Below are the code and all the weights of a small trained network. Each question names an input and a target symbol and asks about switching units off, where a switched-off unit gives its printed mean instead of its output.

import numpy as np


def w(rows, s, z=0):
    codes = np.array(rows[::2]) - 128.0
    scale = np.full(codes.shape[1], s)
    scale[-1] = z or s
    return codes * scale


def f(y):
    return np.maximum(y, 0)


def softmax(a):
    e = np.exp(a - a.max(-1, keepdims=True))
    return e / e.sum(-1, keepdims=True)


def log_softmax(a):
    a = a - a.max(-1, keepdims=True)
    return a - np.log(np.exp(a).sum(-1, keepdims=True))


def net(x, mask):
    ids = ['ΓΘΛΞΠΩαβδεζμστφ'.index(c) for c in x.split()]
    T = len(ids)
    res = E[ids] + P[:T]
    q, k, v = (res @ M[0].T for M in (Q, K, V))
    z = softmax(np.where(np.tri(T) > 0, q @ k.T / 3**0.5, -1e9)) @ v
    res = res + np.where(mask[0], z, O[0][:, -1]) @ O[0][:, :-1]
    y = f(res @ A[0][:, :-1].T + A[0][:, -1])
    res = res + np.where(mask[1:13], y, B[0][:, -1]) @ B[0][:, :-1]
    return log_softmax(res[-1] @ U[:, :-1].T + U[:, -1])


Q, K, V, O, A, B = {}, {}, {}, {}, {}, {}
E = w([
[62,151,203,77,254],'Γ',
[184,131,124,141,135],'Θ',
[77,156,80,156,147],'Λ',
[26,99,176,170,197],'Ξ',
[171,140,123,44,146],'Π',
[65,104,152,193,149],'Ω',
[212,126,110,179,133],'α',
[189,72,112,153,186],'β',
[157,139,127,90,79],'δ',
[95,138,119,193,115],'ε',
[81,86,164,231,119],'ζ',
[97,129,133,55,77],'μ',
[141,104,130,95,127],'σ',
[166,37,175,40,234],'τ',
[204,56,198,186,73],'φ',
],0.012)
P = w([
[228,255,77,17,221],'0',
[116,135,152,171,134],'1',
[118,110,161,144,130],'2',
[112,104,182,143,125],'3',
[115,90,201,150,137],'4',
[109,86,215,153,124],'5',
[111,93,212,144,136],'6',
[109,106,200,157,130],'7',
],0.0066)
Q[0] = w([
[58,179,171,150,161],'head 0',
[2,204,104,219,157],'head 0',
[241,116,114,48,40],'head 0',
],0.0089)
K[0] = w([
[177,127,19,136,243],'head 0',
[212,230,1,106,113],'head 0',
[114,50,227,204,95],'head 0',
],0.0075)
V[0] = w([
[120,97,182,47,254],'head 0',
[175,45,235,210,133],'head 0',
[42,155,249,99,169],'head 0',
],0.0093)
O[0] = w([
[236,49,9,117,88,253],'head 0',
[216,52,196,154,181,109],'head 0',
[157,1,125,51,49,154],'head 0',
],0.01,0.0056)
A[0] = w([
[38,153,121,171,63,58],'neuron 0',
[163,110,187,172,109,77],'neuron 1',
[173,155,90,171,191,253],'neuron 2',
[208,178,173,107,79,62],'neuron 3',
[143,222,109,224,200,161],'neuron 4',
[47,174,164,78,69,105],'neuron 5',
[107,255,152,199,134,133],'neuron 6',
[81,146,114,169,83,51],'neuron 7',
[146,134,91,201,57,69],'neuron 8',
[88,139,106,225,53,106],'neuron 9',
[204,61,80,80,104,34],'neuron 10',
[185,131,222,164,132,168],'neuron 11',
],0.008,0.0064)
B[0] = w([
[154,204,76,113,66,167],'neuron 0',
[93,72,131,58,88,169],'neuron 1',
[109,80,144,90,189,233],'neuron 2',
[19,54,137,163,68,145],'neuron 3',
[166,88,200,206,168,197],'neuron 4',
[99,190,128,137,2,156],'neuron 5',
[126,162,220,195,114,183],'neuron 6',
[133,164,122,117,120,148],'neuron 7',
[187,187,135,94,164,151],'neuron 8',
[135,137,116,65,200,174],'neuron 9',
[195,199,124,182,94,254],'neuron 10',
[114,190,164,92,64,209],'neuron 11',
],0.0091,0.0087)
U = w([
[139,124,67,209,58,2],'Γ',
[128,154,123,164,192,113],'Θ',
[112,248,123,161,70,14],'Λ',
[111,32,69,160,82,230],'Ξ',
[118,177,48,2,214,193],'Π',
[111,88,111,89,149,189],'Ω',
[151,160,170,209,164,11],'α',
[118,68,61,189,250,130],'β',
[95,215,174,111,103,61],'δ',
[118,187,177,118,129,195],'ε',
[101,84,163,82,153,251],'ζ',
[46,165,91,53,61,96],'μ',
[100,122,78,90,176,154],'σ',
[199,117,102,133,169,26],'τ',
[68,46,202,123,110,136],'φ',
],0.0079,0.0059)

Each question gives the input, a string of symbols that net reads in full, and the target symbol t.
The units are the heads (3 rows each of Q, K, V and O) and the neurons (one row each of A and B). Each row of codes is followed by its name. A weight is (code - 128) times the scale printed after its matrix; where a second scale follows, it is the last column's (O, A, B and U).
mask holds one flag per unit, heads first, then neurons. A switched-off unit (its flag False) gives its mean, the last column of its rows in O or B, instead of its output. The means were averaged over made-up inputs and are rounded, as every weight is.
A unit's drop is (log p(t) with every unit on - log p(t) with that unit switched off) / (log p(t) with every unit on - log p(t) with every unit switched off).
The circuit of an input: a set's keep is (log p(t) with only the set's units on - log p(t) with every unit switched off) / (log p(t) with every unit on - log p(t) with every unit switched off). Starting from the 12 units with the biggest drops (on a tie, the unit counted first), units are removed one at a time, each time the one whose removal leaves the highest keep (on an exact tie, the one counted first), for as long as the keep stays at least 0.8.
units of the circuit, in order: the units of the circuit, biggest drop first
top k neurons: the k neurons with the biggest drops, biggest first
drop when u is switched off: that unit's drop, to one decimal
input τ Θ β Ξ, target τ: units of the circuit, in order	head 0; neuron 10; neuron 8
input Ξ Π Λ φ ζ μ φ, target φ: units of the circuit, in order	head 0; neuron 1
input Ξ α Ξ Π Ξ, target Ξ: top neuron	neuron 9
input Λ α φ α δ, target φ: units of the circuit, in order	head 0; neuron 10; neuron 1
input μ Λ Λ β Π Ξ ε Ω, target μ: units of the circuit, in order	head 0; neuron 4
input Π Ξ β Ξ β ε, target Π: top 2 neurons	neuron 9; neuron 8
input α β Π Ξ, target α: top 2 neurons	neuron 4; neuron 6
input Λ Ω τ α δ Ξ, target Λ: units of the circuit, in order	head 0; neuron 0
input α Ω δ ε ζ ζ, target α: units of the circuit, in order	head 0; neuron 4
input Π Ω τ Π Θ Π Γ δ, target Γ: units of the circuit, in order	neuron 10; head 0
input ζ ζ Π Ω Θ φ Π, target φ: units of the circuit, in order	head 0; neuron 3
input Γ Λ μ Γ Ξ Ω, target Γ: top 2 neurons	neuron 10; neuron 2
input Γ δ μ ζ Π ζ, target Γ: units of the circuit, in order	head 0; neuron 10
input Π τ Λ, target Π: units of the circuit, in order	head 0; neuron 9; neuron 8
input Λ α σ α φ β Ω, target Λ: top 2 neurons	neuron 0; neuron 5
input Π Ξ Π Π μ, target Ξ: units of the circuit, in order	head 0; neuron 11
input τ Π ε, target τ: top neuron	neuron 8
input Λ Ξ Ω, target Λ: top 3 neurons	neuron 0; neuron 5; neuron 6
input β Ξ Λ Π ζ τ β ζ, target β: drop when neuron 2 is switched off	0.1
input β ε Π ζ ε, target β: top neuron	neuron 11
input Π Π Ξ Ξ Γ, target Π: drop when neuron 9 is switched off	-0.1
input Π σ δ τ ε Π Π ζ, target Π: top 2 neurons	neuron 9; neuron 8
input μ Γ Π, target Γ: drop when neuron 11 is switched off	0.0
